Here is a tiny trained network, its code and every weight. The questions are about switching its units off for an input and a class, where a switched-off unit gives its printed mean instead of its output.

import numpy as np


def w(rows, s, z=0):
    codes = np.array(rows[::2]) - 128.0
    scale = np.full(codes.shape[1], s)
    scale[-1] = z or s
    return codes * scale


def norm(h):
    return h / np.sqrt((h * h).mean(-1, keepdims=True) + 1e-5)


def f(y):
    return y / 2 * (1 + np.tanh(0.7978845608 * (y + 0.044715 * y**3)))


def log_softmax(a):
    a = a - a.max(-1, keepdims=True)
    return a - np.log(np.exp(a).sum(-1, keepdims=True))


def net(x, mask):
    res = np.array(x, float).reshape(1, 7) / 4 @ E
    u = 0
    for l in range(3):
        y = f(norm(res) @ A[l][:, :-1].T + A[l][:, -1])
        res = res + np.where(mask[u : u + 13], y, B[l][:, -1]) @ B[l][:, :-1]
        u += 13
    return log_softmax(norm(res)[-1] @ U[:, :-1].T + U[:, -1])


A, B = {}, {}
E = w([
[83,106,165,214,92,197,134,131,145,142,101,121],'x0',
[135,195,126,103,122,168,24,36,158,79,10,191],'x1',
[55,197,27,107,126,163,123,174,168,247,154,200],'x2',
[75,160,99,160,132,83,60,128,208,93,155,21],'x3',
[108,28,68,80,81,133,183,91,213,77,134,151],'x4',
[161,208,112,162,98,151,180,130,150,57,176,156],'x5',
[113,95,114,164,176,126,82,178,109,76,144,185],'x6',
],0.011)
A[0] = w([
[110,116,130,118,100,127,157,172,111,120,147,94,60],'L0N0',
[161,164,97,3,135,61,120,122,93,123,168,135,55],'L0N1',
[108,78,121,150,210,102,117,113,129,159,102,155,118],'L0N2',
[99,84,150,104,163,118,115,92,126,166,114,101,45],'L0N3',
[107,125,126,112,159,139,161,162,114,135,157,92,93],'L0N4',
[140,165,145,63,85,145,177,116,147,164,94,69,126],'L0N5',
[75,109,174,195,88,219,147,128,143,150,104,106,65],'L0N6',
[68,90,161,73,144,118,119,129,110,170,77,90,50],'L0N7',
[103,152,116,188,143,60,101,132,219,122,125,72,15],'L0N8',
[150,112,127,121,136,146,187,100,61,148,104,174,10],'L0N9',
[152,197,166,171,112,91,91,110,61,195,150,101,35],'L0N10',
[147,211,128,147,106,147,185,105,136,75,179,134,47],'L0N11',
[159,157,155,118,107,127,172,73,150,189,106,69,63],'L0N12',
],0.011,0.012)
B[0] = w([
[127,112,147,157,149,145,130,91,154,164,146,119,132],'L0N0',
[125,122,195,194,142,80,145,188,233,121,52,147,220],'L0N1',
[168,139,94,155,68,136,95,175,113,84,143,133,231],'L0N2',
[187,105,102,119,92,96,95,142,109,142,123,110,127],'L0N3',
[175,150,168,166,131,152,69,64,176,187,183,163,181],'L0N4',
[66,69,101,155,192,111,69,154,94,65,176,217,254],'L0N5',
[157,132,171,156,179,7,159,203,221,112,58,171,231],'L0N6',
[201,105,83,153,47,139,91,172,95,132,101,100,171],'L0N7',
[98,180,202,11,50,120,113,170,121,109,158,104,192],'L0N8',
[135,160,182,60,75,158,152,159,108,139,128,127,147],'L0N9',
[149,122,94,115,193,232,157,149,162,93,91,71,212],'L0N10',
[199,146,77,181,57,128,118,162,113,118,129,127,181],'L0N11',
[70,101,145,106,161,109,91,167,79,50,164,170,178],'L0N12',
],0.012,0.0034)
A[1] = w([
[186,103,216,187,92,94,154,68,117,85,115,70,25],'L1N0',
[133,62,219,159,116,115,137,1,63,59,139,55,1],'L1N1',
[145,161,77,139,66,155,145,151,139,158,126,108,49],'L1N2',
[116,149,126,111,119,151,59,70,140,89,61,159,130],'L1N3',
[169,148,87,169,99,130,142,141,119,86,166,145,57],'L1N4',
[129,82,134,134,146,103,216,141,118,191,221,69,23],'L1N5',
[116,39,86,92,44,109,161,79,171,106,132,127,81],'L1N6',
[117,110,128,142,195,121,85,179,124,56,181,195,75],'L1N7',
[84,132,117,113,137,86,89,79,139,93,180,38,54],'L1N8',
[131,187,155,147,184,100,120,144,51,142,111,112,82],'L1N9',
[186,154,87,61,198,6,147,121,124,117,131,113,55],'L1N10',
[160,80,136,188,121,159,83,143,99,39,145,119,65],'L1N11',
[154,116,173,84,114,180,167,91,110,182,138,168,42],'L1N12',
],0.009,0.0072)
B[1] = w([
[150,195,73,95,152,53,158,140,135,165,83,130,188],'L1N0',
[104,187,59,65,186,43,180,132,87,158,116,132,186],'L1N1',
[151,164,87,132,110,103,134,134,109,127,120,117,124],'L1N2',
[156,84,184,215,145,84,149,84,106,171,246,89,253],'L1N3',
[127,137,132,150,96,142,114,150,100,102,117,108,145],'L1N4',
[155,92,184,227,130,114,93,18,114,162,191,121,195],'L1N5',
[151,141,125,137,204,229,132,155,126,103,118,72,202],'L1N6',
[70,98,132,138,114,136,141,130,94,101,166,150,230],'L1N7',
[118,138,206,89,54,163,155,142,123,134,119,127,174],'L1N8',
[126,77,115,106,139,204,142,120,182,75,128,93,171],'L1N9',
[104,130,165,171,133,112,129,176,181,133,87,162,153],'L1N10',
[99,175,83,104,145,99,137,151,97,150,160,143,212],'L1N11',
[119,137,174,88,100,111,151,110,125,147,150,69,132],'L1N12',
],0.012,0.005)
A[2] = w([
[66,121,105,137,117,141,113,135,90,107,148,152,41],'L2N0',
[88,150,99,135,128,140,138,129,143,193,144,153,11],'L2N1',
[116,70,128,93,127,115,89,138,110,173,115,95,93],'L2N2',
[116,67,75,97,134,155,172,90,183,98,136,120,11],'L2N3',
[136,68,119,110,125,119,92,128,110,168,89,103,53],'L2N4',
[59,138,134,138,134,122,118,141,99,105,159,143,23],'L2N5',
[129,152,127,118,128,134,80,2,152,125,93,167,47],'L2N6',
[155,115,178,89,113,155,182,121,66,154,104,190,63],'L2N7',
[97,171,126,115,116,111,92,114,144,123,141,76,24],'L2N8',
[138,174,132,125,174,186,127,147,88,125,141,96,87],'L2N9',
[157,131,178,130,128,112,127,175,163,104,117,126,134],'L2N10',
[162,161,113,134,50,155,151,123,104,101,147,133,38],'L2N11',
[69,158,49,130,114,147,123,109,140,198,131,156,2],'L2N12',
],0.016,0.0055)
B[2] = w([
[78,119,103,112,134,118,131,101,84,74,159,126,192],'L2N0',
[182,154,169,94,181,72,175,107,104,58,84,71,175],'L2N1',
[140,218,96,186,54,170,132,113,118,41,160,180,194],'L2N2',
[150,121,142,110,187,245,58,92,131,152,47,101,184],'L2N3',
[159,233,96,202,85,140,157,158,134,48,147,181,172],'L2N4',
[68,75,133,95,129,157,97,103,97,108,108,177,202],'L2N5',
[152,83,195,241,132,112,141,116,95,212,213,115,180],'L2N6',
[52,137,180,43,33,106,41,137,218,114,146,52,218],'L2N7',
[159,58,172,57,61,156,143,158,160,153,125,143,182],'L2N8',
[149,32,65,94,127,183,140,35,154,128,88,111,205],'L2N9',
[72,125,94,135,134,157,120,98,156,188,101,214,255],'L2N10',
[137,143,65,136,89,141,84,158,101,131,107,139,167],'L2N11',
[170,164,128,45,164,17,191,145,35,101,84,104,192],'L2N12',
],0.011,0.0057)
U = w([
[162,94,167,204,122,110,143,82,95,200,235,108,185],'0',
[148,167,116,49,173,54,189,142,75,113,80,102,183],'1',
[88,131,180,50,20,151,108,153,180,133,146,99,151],'2',
[157,102,102,126,197,252,129,109,144,119,79,97,148],'3',
[107,120,164,189,150,89,150,179,199,128,77,196,131],'4',
[179,175,62,179,40,153,124,165,87,82,149,154,109],'5',
[59,91,122,116,141,135,124,124,81,91,175,159,159],'6',
[99,90,57,114,83,136,139,96,119,181,137,152,3],'7',
],0.019,0.0039)

Each question gives the input, the list of numbers given to net, and the class t.
The units are the neurons (one row each of A and B). Each row of codes is followed by its name. A weight is (code - 128) times the scale printed after its matrix; where a second scale follows, it is the last column's (A, B and U).
mask holds one flag per neuron, layer by layer. A switched-off neuron (its flag False) gives its mean, the last column of its row in B, instead of its output. The means were averaged over made-up inputs and are rounded, as every weight is.
A unit's drop is (log p(t) with every unit on - log p(t) with that unit switched off) / (log p(t) with every unit on - log p(t) with every unit switched off).
The circuit of an input: a set's keep is (log p(t) with only the set's units on - log p(t) with every unit switched off) / (log p(t) with every unit on - log p(t) with every unit switched off). Starting from the 12 units with the biggest drops (on a tie, the unit counted first), units are removed one at a time, each time the one whose removal leaves the highest keep (on an exact tie, the one counted first), for as long as the keep stays at least 0.8.
circuit, biggest first: the units of the circuit, biggest drop first
most important unit: the unit with the biggest drop
k most important neurons: the k neurons with the biggest drops, biggest first
drop of u: that unit's drop, to one decimal
input [-8,5,1,8,-8,-7,0], class 2: circuit, biggest first => [L2N8]
input [7,1,-2,1,4,7,4], class 4: 4 most important neurons => [L0N6; L0N2; L2N10; L2N2]
input [-4,-1,7,8,8,7,6], class 2: circuit, biggest first => [L0N8; L0N5]
input [4,4,-4,-5,-7,-2,7], class 3: 4 most important neurons => [L2N9; L0N5; L1N9; L0N12]
input [2,-4,6,-7,2,-2,-2], class 2: 3 most important neurons => [L2N7; L1N12; L0N9]
input [-1,-2,-7,-8,-2,0,-5], class 2: 2 most important neurons => [L2N7; L0N9]
input [2,2,-5,5,2,-6,5], class 5: circuit, biggest first => [L2N2; L0N3; L2N4]
input [-4,8,-4,-8,-8,-3,4], class 0: 2 most important neurons => [L2N6; L1N3]
input [-6,6,5,-3,-7,-6,5], class 3: circuit, biggest first => [L1N9; L2N9]
input [1,-4,-5,5,-4,-1,-4], class 1: 3 most important neurons => [L1N1; L2N7; L1N0]
input [6,-6,0,-2,-7,3,6], class 3: circuit, biggest first => [L0N10; L2N9]
input [2,-8,4,0,8,-7,7], class 0: 4 most important neurons => [L1N5; L0N4; L0N5; L0N10]
input [5,2,7,4,8,-3,5], class 3: 3 most important neurons => [L2N3; L1N6; L1N11]
input [2,5,-7,5,1,-1,1], class 1: most important unit => L1N1
input [7,6,6,-5,5,-4,-4], class 4: 4 most important neurons => [L0N6; L1N5; L0N4; L1N11]
input [5,-3,-3,-6,0,-6,-7], class 6: 3 most important neurons => [L0N5; L0N12; L1N7]
input [-8,8,-2,4,0,-2,-1], class 0: 3 most important neurons => [L2N6; L1N3; L0N6]
input [-5,6,-5,1,8,2,6], class 3: 3 most important neurons => [L1N6; L2N3; L0N5]
input [2,7,-3,4,-4,-7,1], class 0: 2 most important neurons => [L1N3; L2N6]
input [6,-1,-5,6,5,8,-2], class 5: circuit, biggest first => [L0N11]
input [5,2,3,-6,2,-4,4], class 2: drop of L2N7 => 1.0
input [-3,-4,-5,-5,5,3,-7], class 6: drop of L0N12 => 0.3
input [-1,3,2,-6,8,6,4], class 3: drop of L1N6 => 0.5
